Below is a small trained network, with its code and all its weights. Each question gives an input and a class and asks what happens when units are switched off, that is, made to give their printed mean instead of their output.

import numpy as np


def w(rows, s, z=0):
    codes = np.array(rows[::2]) - 128.0
    scale = np.full(codes.shape[1], s)
    scale[-1] = z or s
    return codes * scale


def norm(h):
    return h / np.sqrt((h * h).mean(-1, keepdims=True) + 1e-5)


def f(y):
    return np.maximum(y, 0)


def log_softmax(a):
    a = a - a.max(-1, keepdims=True)
    return a - np.log(np.exp(a).sum(-1, keepdims=True))


def net(x, mask):
    res = np.array(x, float).reshape(1, 3) / 4 @ E
    u = 0
    for l in range(2):
        y = f(norm(res) @ A[l][:, :-1].T + A[l][:, -1])
        res = res + np.where(mask[u : u + 14], y, B[l][:, -1]) @ B[l][:, :-1]
        u += 14
    return log_softmax(norm(res)[-1] @ U[:, :-1].T + U[:, -1])


A, B = {}, {}
E = w([
[180,7,193,140,59],'x0',
[82,4,254,219,229],'x1',
[198,86,91,164,221],'x2',
],0.0058)
A[0] = w([
[86,91,65,105,183,139],'L0N1',
[154,44,207,144,104,137],'L0N2',
[33,159,192,163,151,148],'L0N3',
[243,119,104,118,121,101],'L0N4',
[67,235,202,107,91,252],'L0N5',
[172,209,172,220,111,94],'L0N6',
[44,150,222,138,95,101],'L0N7',
[184,100,146,43,170,53],'L0N8',
[133,199,57,20,70,91],'L0N9',
[88,181,229,202,93,102],'L0N10',
[70,100,154,210,134,206],'L0N11',
[136,76,74,41,2,120],'L0N12',
[91,113,97,40,182,99],'L0N13',
[62,128,68,138,179,125],'L0N14',
],0.0085,0.0027)
B[0] = w([
[181,167,31,195,100,164],'L0N1',
[175,236,140,103,100,208],'L0N2',
[116,136,134,137,189,203],'L0N3',
[96,121,157,203,151,184],'L0N4',
[57,42,110,96,159,228],'L0N5',
[103,116,117,105,64,133],'L0N6',
[176,77,55,225,247,193],'L0N7',
[1,108,198,81,177,143],'L0N8',
[156,52,120,46,185,255],'L0N9',
[147,117,116,164,186,183],'L0N10',
[81,194,109,83,175,208],'L0N11',
[154,135,187,145,198,221],'L0N12',
[149,144,80,52,52,153],'L0N13',
[179,166,167,127,119,175],'L0N14',
],0.0053,0.0072)
A[1] = w([
[72,165,175,83,158,120],'L1N1',
[109,131,110,116,200,130],'L1N2',
[158,106,142,76,194,180],'L1N3',
[15,141,78,128,139,164],'L1N4',
[148,102,215,171,193,138],'L1N5',
[135,132,135,136,182,116],'L1N6',
[123,143,97,137,186,159],'L1N7',
[95,158,106,144,77,148],'L1N8',
[98,153,106,73,186,251],'L1N9',
[105,67,216,106,202,180],'L1N10',
[186,73,194,60,100,213],'L1N11',
[30,175,96,112,76,132],'L1N12',
[255,135,161,113,105,239],'L1N13',
[132,150,164,53,137,174],'L1N14',
],0.0099,0.0029)
B[1] = w([
[155,100,196,122,115,163],'L1N1',
[163,86,143,77,178,221],'L1N2',
[126,172,117,120,68,249],'L1N3',
[94,116,246,125,121,175],'L1N4',
[44,85,148,162,150,245],'L1N5',
[113,150,131,107,152,194],'L1N6',
[169,19,173,116,117,215],'L1N7',
[244,47,148,121,95,129],'L1N8',
[125,52,171,134,12,245],'L1N9',
[159,181,74,145,144,254],'L1N10',
[79,215,44,124,121,200],'L1N11',
[155,88,225,160,72,140],'L1N12',
[90,255,114,173,151,208],'L1N13',
[56,154,115,95,127,175],'L1N14',
],0.0066,0.0089)
U = w([
[99,238,111,167,194,157],'0',
[253,153,90,110,165,73],'1',
[113,78,184,154,248,208],'2',
[170,115,126,172,108,2],'3',
[128,100,182,20,117,121],'4',
[154,153,73,18,120,143],'5',
],0.012,0.0044)

Each question gives the input, the list of numbers given to net, and the class t.
The units are the neurons (one row each of A and B). Each row of codes is followed by its name. A weight is (code - 128) times the scale printed after its matrix; where a second scale follows, it is the last column's (A, B and U).
mask holds one flag per neuron, layer by layer. A switched-off neuron (its flag False) gives its mean, the last column of its row in B, instead of its output. The means were averaged over made-up inputs and are rounded, as every weight is.
A unit's drop is (log p(t) with every unit on - log p(t) with that unit switched off) / (log p(t) with every unit on - log p(t) with every unit switched off).
The circuit of an input: a set's keep is (log p(t) with only the set's units on - log p(t) with every unit switched off) / (log p(t) with every unit on - log p(t) with every unit switched off). Starting from the 12 units with the biggest drops (on a tie, the unit counted first), units are removed one at a time, each time the one whose removal leaves the highest keep (on an exact tie, the one counted first), for as long as the keep stays at least 0.8.
circuit, biggest first: the units of the circuit, biggest drop first
unit that matters most: the unit with the biggest drop
k most important neurons: the k neurons with the biggest drops, biggest first
k most important neurons of layer l: the k neurons of layer l with the biggest drops, biggest first
drop when u is switched off: that unit's drop, to one decimal
input [-1,-6,-4], class 4: unit that matters most : L0N5
input [4,-1,-8], class 2: circuit, biggest first : [L0N7; L0N12]
input [4,-7,6], class 0: circuit, biggest first : [L1N13; L0N4]
input [-8,1,4], class 4: 2 most important neurons of layer 0 : [L0N7; L0N2]
input [-8,1,6], class 1: 2 most important neurons of layer 0 : [L0N1; L0N5]
input [-6,1,3], class 4: 2 most important neurons of layer 0 : [L0N7; L0N2]
input [-4,0,3], class 1: 2 most important neurons : [L0N1; L0N5]
input [-8,2,4], class 4: 2 most important neurons of layer 0 : [L0N7; L0N13]
input [-2,-3,8], class 1: 2 most important neurons : [L0N5; L1N5]
input [-4,-1,4], class 1: 2 most important neurons : [L0N1; L0N5]
input [1,-1,-5], class 2: drop when L0N7 is switched off : 0.4
input [-4,1,-8], class 2: drop when L0N7 is switched off : 0.4
input [-6,1,6], class 1: drop when L1N5 is switched off : 0.4
input [2,2,-8], class 2: circuit, biggest first : [L0N7]
input [-5,1,5], class 1: drop when L0N14 is switched off : 0.2
